N: 34.1; -77.7; -39.1; 15.5; -25.7; -29.6; 21.8; -16.3; -44.7; -35.7; -35.8; 10.6; -7.4; 66.3; -69.9; 22.7; -65.5; -33.9; 3.5; 27.8; -1.4; -28.5; 22.2; -33.4; -15.5; -19.6
A: 36.2; -80.2; -40.7; 15.5; -70.0; -31.7; 19.4; -17.3; 5.4; -30.6; -35.1; 16.2; -10.1; -12.4; -72.9; 25.8; -67.7; -32.9; 25.2; 69.3; -2.0; 51.4; 22.1; -36.4; -14.2; -16.3
D: -44.8; 20.6; 44.0; 32.6; -24.2; 36.1; -55.0; -63.8; -12.4; 9.6; 20.5; -62.8; -53.1; -7.5; -14.7; -26.4; -14.6; -50.9; -29.6; -16.6; 72.1; -14.0; -36.8; -39.1; 16.1; 31.8
H: 34.1; -77.7; -39.1; 15.5; -25.7; -29.6; 21.8; -16.3; 3.7; -35.7; -35.8; 10.6; -7.4; -16.6; -69.9; 22.7; -65.5; -33.9; 23.7; 27.8; -1.4; 54.7; 22.2; -33.4; -15.5; -19.6
U: 10.2; 42.8; -7.0; -35.6; 38.0; -4.5; 29.2; 66.2; 5.7; 20.3; 12.5; 38.1; 57.8; 16.8; 73.0; 3.1; 68.8; 65.4; 2.7; -17.0; -53.8; -32.9; 10.6; 57.3; 68.9; -8.1
C: -25.6; 82.9; 30.5; -28.6; 33.4; 25.6; -8.2; 37.9; 2.1; 35.9; 34.5; 4.6; 32.6; 17.8; 87.0; -15.8; 80.6; 51.6; -18.5; -38.9; -20.1; -55.0; -20.9; 51.0; 11.0; 10.9
after: 68.8 | 65.4
after: 66.2 | 5.7
after: -14.6 | -50.9
after: 69.3 | -2.0
after: -44.8 | 20.6

Y: 7.8; 12.7; -21.7; -34.9; 4.0; -2.0; -27.1; -3.2; -52.2; -14.3; 12.5; 16.4; 45.1; -4.4; 17.5; -24.6; 9.7; 15.4; 17.0; -11.3; -21.5; 4.0; -35.5; 20.3; -3.5; -20.2; 12.4; 6.7; 14.5; -1.2
L: -21.9; -19.6; 10.0; 18.8; 6.8; 0.0; 7.5; 16.8; 24.5; 17.4; -7.4; -21.8; -44.7; -32.5; 42.6; 3.4; -16.7; -21.5; 5.1; -2.3; 31.0; -23.9; -10.2; 23.4; -5.5; -3.8; 30.8; -25.1; -46.0; 17.5
F: 8.6; -1.1; -7.5; -4.5; 0.6; 4.8; -14.0; 29.6; -13.2; 5.9; 25.0; -8.1; 27.0; -26.1; -18.7; -51.3; -1.5; 28.0; 25.8; 4.7; -7.1; -30.0; -37.7; 42.7; -17.7; -4.2; -5.3; -19.9; -16.6; 18.9
Q: 8.6; -1.1; -7.5; -4.5; 5.7; 4.8; -14.0; 29.6; -13.2; 5.9; 25.0; -8.1; 27.0; -26.1; -18.7; -51.3; -1.5; 28.0; 25.8; 4.7; 14.8; -30.0; -37.7; 42.7; -17.7; -4.2; -5.3; -19.9; -16.6; 18.9
G: 9.6; -5.0; -20.6; -21.9; -7.8; 9.3; -15.3; -14.7; -23.2; 0.2; 12.3; 15.6; 60.3; 3.0; 22.5; -51.4; 14.6; 5.7; 4.8; 7.5; 13.6; 15.4; -3.7; 5.0; -11.0; 9.1; -23.8; 5.4; 52.6; 7.0
Z: -2.5; -1.0; -11.9; 8.4; -4.4; 0.2; 5.4; 11.8; 27.9; -8.6; 33.5; 3.7; 33.1; -17.4; -5.1; -70.4; 23.4; -14.6; -7.4; 8.8; 16.6; -8.3; -16.2; 9.6; -12.9; 21.2; -19.6; -27.7; 29.8; 19.9
K: 22.5; -26.3; -1.1; -13.7; -26.4; 24.8; -12.4; -10.5; 2.4; 11.7; -10.1; -13.9; 46.6; -1.6; 0.1; -38.0; -6.1; 0.7; 14.5; 28.7; 35.0; 0.2; 27.3; 0.5; -4.4; 14.0; -40.1; -4.8; 42.4; 30.9
B: -33.5; -26.3; -23.2; -19.9; 34.6; 5.7; -2.1; -37.5; -19.1; -23.7; 8.7; 1.3; -20.9; -16.3; 16.2; 12.2; -17.9; -15.6; 2.1; -33.4; -44.0; 11.1; -8.9; 7.5; -6.2; -18.1; 28.9; 16.2; -20.1; -17.2
after: -18.1 | 28.9
after: 17.4 | -7.4
which: 22.5; -26.3; -1.1; -13.7; -26.4; 24.8; -12.4; -10.5; 2.4; 11.7; -10.1; -13.9; 46.6; -1.6; 0.1; -38.0; -6.1; 0.7; 14.5; 28.7; 35.0; 0.2; 27.3; 0.5; -4.4; 14.0; -40.1; -4.8; 42.4; 30.9 | K
after: 14.0 | -40.1
after: 33.5 | 3.7
after: 0.1 | -38.0
after: -21.8 | -44.7

E: 18.9; -17.6; -13.2; -22.2; 8.4; 12.9; -38.0; -8.5; 4.2; -4.9
X: -4.8; 43.9; 14.6; 30.3; -8.7; -45.2; 51.1; 18.4; -22.0; 18.1
W: 50.4; 4.3; -6.4; -22.2; -2.4; -22.1; -68.9; -19.8; 14.8; -14.0
S: 32.4; 43.8; 44.1; 25.6; -9.0; -65.2; -16.3; -11.3; 22.1; 0.8
J: -8.5; 55.0; 37.5; 68.6; -8.5; -60.1; 42.1; -10.8; 8.7; -6.3
V: -19.9; 54.5; 40.0; 39.3; -16.0; -51.1; 57.2; 18.2; -12.7; 5.1
M: -27.7; -18.3; -10.0; 17.7; -1.7; 27.6; 20.6; -9.3; 7.4; -10.8
T: -47.3; 1.4; -8.4; 25.4; -11.7; 12.5; 50.8; 8.2; 2.4; -8.0
P: 2.0; 0.4; -10.6; -4.8; 8.2; 2.3; 5.2; 6.3; -12.9; 11.2
R: 18.9; -17.6; -13.2; 9.9; 8.4; 12.9; -38.0; -8.5; 4.2; -4.9
after: -16.0 | -51.1
after: 50.4 | 4.3

bez: 38.4; 41.7; 40.9; -16.9; 83.4; -15.2
Sed: 43.0; 20.1; 40.1; -10.2; 91.3; -14.8
Kubaf: 22.2; 46.1; 37.6; -25.7; 92.6; -8.0
Nubo: 56.5; 11.1; 51.4; 83.5; 83.6; -18.4
kizo: 18.4; 50.7; 35.7; -36.6; 70.8; -11.9
Gube: 22.2; 46.1; 37.6; -25.7; 11.3; -8.0
sidup: 67.4; -7.9; 55.4; 41.8; 83.4; 11.2
after: 11.1 | 51.4
after: 18.4 | 50.7
after: 41.7 | 40.9
after: 35.7 | -36.6
after: 56.5 | 11.1

nofo: -29.8; 73.9; -34.2; -23.5
paket: -46.3; -41.9; -51.9; -73.9
nes: -14.4; -0.1; 43.3; -54.2
led: -56.4; -61.8; -5.6; -42.1
Kelev: -74.0; -21.0; 75.5; 34.1
Ruruk: 24.0; 26.5; -57.2; -26.9
dab: 27.7; -53.8; -89.1; 30.1
rav: -35.7; -7.6; 3.8; 46.1
Kufu: -88.7; 94.5; -14.3; 20.4
sabug: -46.2; 39.6; -27.0; 8.2
after: -46.3 | -41.9
after: -74.0 | -21.0
after: -27.0 | 8.2

zuki: -65.4; 4.6; 16.3; -65.5; -26.5; -10.4; 45.4; -13.4; 58.0; -54.0; -7.1; -15.2; -12.6; -23.2; -57.6; 10.6; -68.0; -71.3; -69.7; -6.6; -60.0; -20.0; -18.1; -67.2; -11.1; -20.5; -57.3; 24.1; 30.1; -67.2; 8.8; -25.9; 48.9; 4.6; -34.1; -57.3
Risur: -45.8; 62.9; 44.1; -61.7; 32.6; 50.8; -30.8; 22.1; 62.2; 5.9; -18.9; 6.0; 38.9; 48.4; -7.7; 41.0; -9.0; 53.6; -42.8; -32.4; -52.5; 54.1; 7.0; -49.5; -17.1; -53.5; -7.8; -1.5; -7.0; -34.3; 42.7; 7.7; -24.7; 49.7; -50.8; 32.8
pitu: -39.3; -6.0; 5.0; -41.6; 50.6; -31.0; 22.1; -65.4; -41.1; -57.8; 49.6; 66.5; -62.4; 44.9; 45.7; 71.2; 22.8; -38.8; 43.0; -72.0; 34.8; -32.4; 3.7; 21.8; -41.8; -49.9; 63.8; 61.4; 9.8; 46.2; -37.7; 67.9; -45.2; -51.9; 51.4; -71.2
zof: 0.2; 58.2; 7.8; 46.2; -36.4; -11.9; 15.2; 56.1; -54.1; 4.5; 66.1; 19.9; -49.2; 49.0; -61.5; -14.0; 26.1; -50.1; -17.8; -68.1; -13.0; 15.4; -8.6; -38.2; -34.4; 25.8; -24.0; -45.1; 66.7; 53.0; 17.4; -35.6; -4.0; 43.7; -42.7; -32.2
zel: -50.5; 55.1; 27.3; -14.7; -69.5; -70.8; -61.2; -41.7; -43.7; -32.5; -56.5; 5.0; -6.2; 3.4; -65.0; 19.6; -17.2; -42.0; 38.3; -57.5; 49.7; 22.9; 59.1; -49.3; -25.7; -12.8; -6.8; -15.8; -69.6; -54.8; -54.5; 48.4; 1.9; -45.2; -21.0; -49.9
tapu: -29.7; -0.4; -21.4; -28.2; 19.5; -66.8; 61.9; 69.4; 16.0; -20.9; 38.4; 38.2; 37.1; 53.1; 7.8; -50.2; -13.7; 40.6; -55.9; -31.1; 61.6; 13.9; 0.4; 72.8; -53.5; -4.1; -32.3; -33.0; -16.7; 2.7; 15.1; 27.8; -13.1; 12.8; 50.9; -69.7
after: -7.1 | -15.2
after: 48.9 | 4.6
after: 62.2 | 5.9
after: -71.3 | -69.7
after: 50.9 | -69.7

